Here is a tiny trained network, its code and every weight. The questions are about switching its units off for an input and a class, where a switched-off unit gives its printed mean instead of its output.

import numpy as np


def w(rows, s, z=0):
    codes = np.array(rows[::2]) - 128.0
    scale = np.full(codes.shape[1], s)
    scale[-1] = z or s
    return codes * scale


def norm(h):
    return h / np.sqrt((h * h).mean(-1, keepdims=True) + 1e-5)


def f(y):
    return np.maximum(y, 0)


def log_softmax(a):
    a = a - a.max(-1, keepdims=True)
    return a - np.log(np.exp(a).sum(-1, keepdims=True))


def net(x, mask):
    res = np.array(x, float).reshape(1, 2) / 4 @ E
    u = 0
    for l in range(3):
        y = f(norm(res) @ A[l][:, :-1].T + A[l][:, -1])
        res = res + np.where(mask[u : u + 3], y, B[l][:, -1]) @ B[l][:, :-1]
        u += 3
    return log_softmax(norm(res)[-1] @ U[:, :-1].T + U[:, -1])


A, B = {}, {}
E = w([
[139,198,138,114,151,210,127,124],'x0',
[112,103,123,250,110,113,194,178],'x1',
],0.017)
A[0] = w([
[193,254,149,215,141,222,145,65,1],'L0N0',
[118,169,127,149,124,198,120,199,54],'L0N1',
[75,181,132,110,150,105,68,153,84],'L0N2',
],0.0091,0.0028)
B[0] = w([
[174,177,197,161,33,143,76,154,254],'L0N0',
[202,44,97,129,100,149,175,84,192],'L0N1',
[72,2,73,133,51,72,107,156,162],'L0N2',
],0.0099,0.0082)
A[1] = w([
[4,108,19,164,182,173,183,254,126],'L1N0',
[141,102,50,51,163,130,104,63,104],'L1N1',
[182,185,95,159,127,219,115,98,3],'L1N2',
],0.0081,0.0025)
B[1] = w([
[67,124,201,94,162,80,170,79,215],'L1N0',
[88,160,187,98,173,97,94,135,252],'L1N1',
[173,95,81,253,94,162,159,84,221],'L1N2',
],0.014,0.0049)
A[2] = w([
[230,46,21,88,58,58,85,92,127],'L2N0',
[160,148,127,91,225,79,91,106,187],'L2N1',
[142,201,3,132,236,127,129,69,1],'L2N2',
],0.0064,0.0035)
B[2] = w([
[133,104,223,104,91,223,45,136,219],'L2N0',
[152,121,125,138,255,195,133,197,253],'L2N1',
[114,122,111,68,173,175,167,163,128],'L2N2',
],0.011,0.0038)
U = w([
[255,113,154,235,78,247,69,143,131],'0',
[141,130,134,113,193,170,61,149,154],'1',
[95,82,96,201,124,110,176,146,208],'2',
[156,253,46,124,141,175,115,136,3],'3',
],0.011,0.0034)

Each question gives the input, the list of numbers given to net, and the class t.
The units are the neurons (one row each of A and B). Each row of codes is followed by its name. A weight is (code - 128) times the scale printed after its matrix; where a second scale follows, it is the last column's (A, B and U).
mask holds one flag per neuron, layer by layer. A switched-off neuron (its flag False) gives its mean, the last column of its row in B, instead of its output. The means were averaged over made-up inputs and are rounded, as every weight is.
A unit's drop is (log p(t) with every unit on - log p(t) with that unit switched off) / (log p(t) with every unit on - log p(t) with every unit switched off).
The circuit of an input: a set's keep is (log p(t) with only the set's units on - log p(t) with every unit switched off) / (log p(t) with every unit on - log p(t) with every unit switched off). Starting from all 9 units, units are removed one at a time, each time the one whose removal leaves the highest keep (on an exact tie, the one counted first), for as long as the keep stays at least 0.8.
circuit, biggest first: the units of the circuit, biggest drop first
most important unit: the unit with the biggest drop
top k neurons: the k neurons with the biggest drops, biggest first
top k neurons in layer l: the k neurons of layer l with the biggest drops, biggest first
drop of u: that unit's drop, to one decimal
input [-6,-2], class 1: most important unit => L0N0
input [-1,1], class 2: top 2 neurons => [L0N0; L1N1]
input [1,5], class 2: circuit, biggest first => [L0N0; L1N0]
input [-3,1], class 2: top 3 neurons => [L0N0; L0N1; L1N1]
input [-3,-1], class 1: top 2 neurons => [L0N0; L1N2]
input [8,-6], class 0: top 3 neurons => [L1N2; L0N0; L1N0]
input [-2,-2], class 1: top 2 neurons => [L0N0; L1N1]
input [0,1], class 2: top 2 neurons => [L0N0; L0N1]
input [1,6], class 2: top 2 neurons in layer 1 => [L1N0; L1N2]
input [-1,3], class 2: drop of L0N0 => 0.6
input [0,5], class 2: drop of L0N1 => 0.0
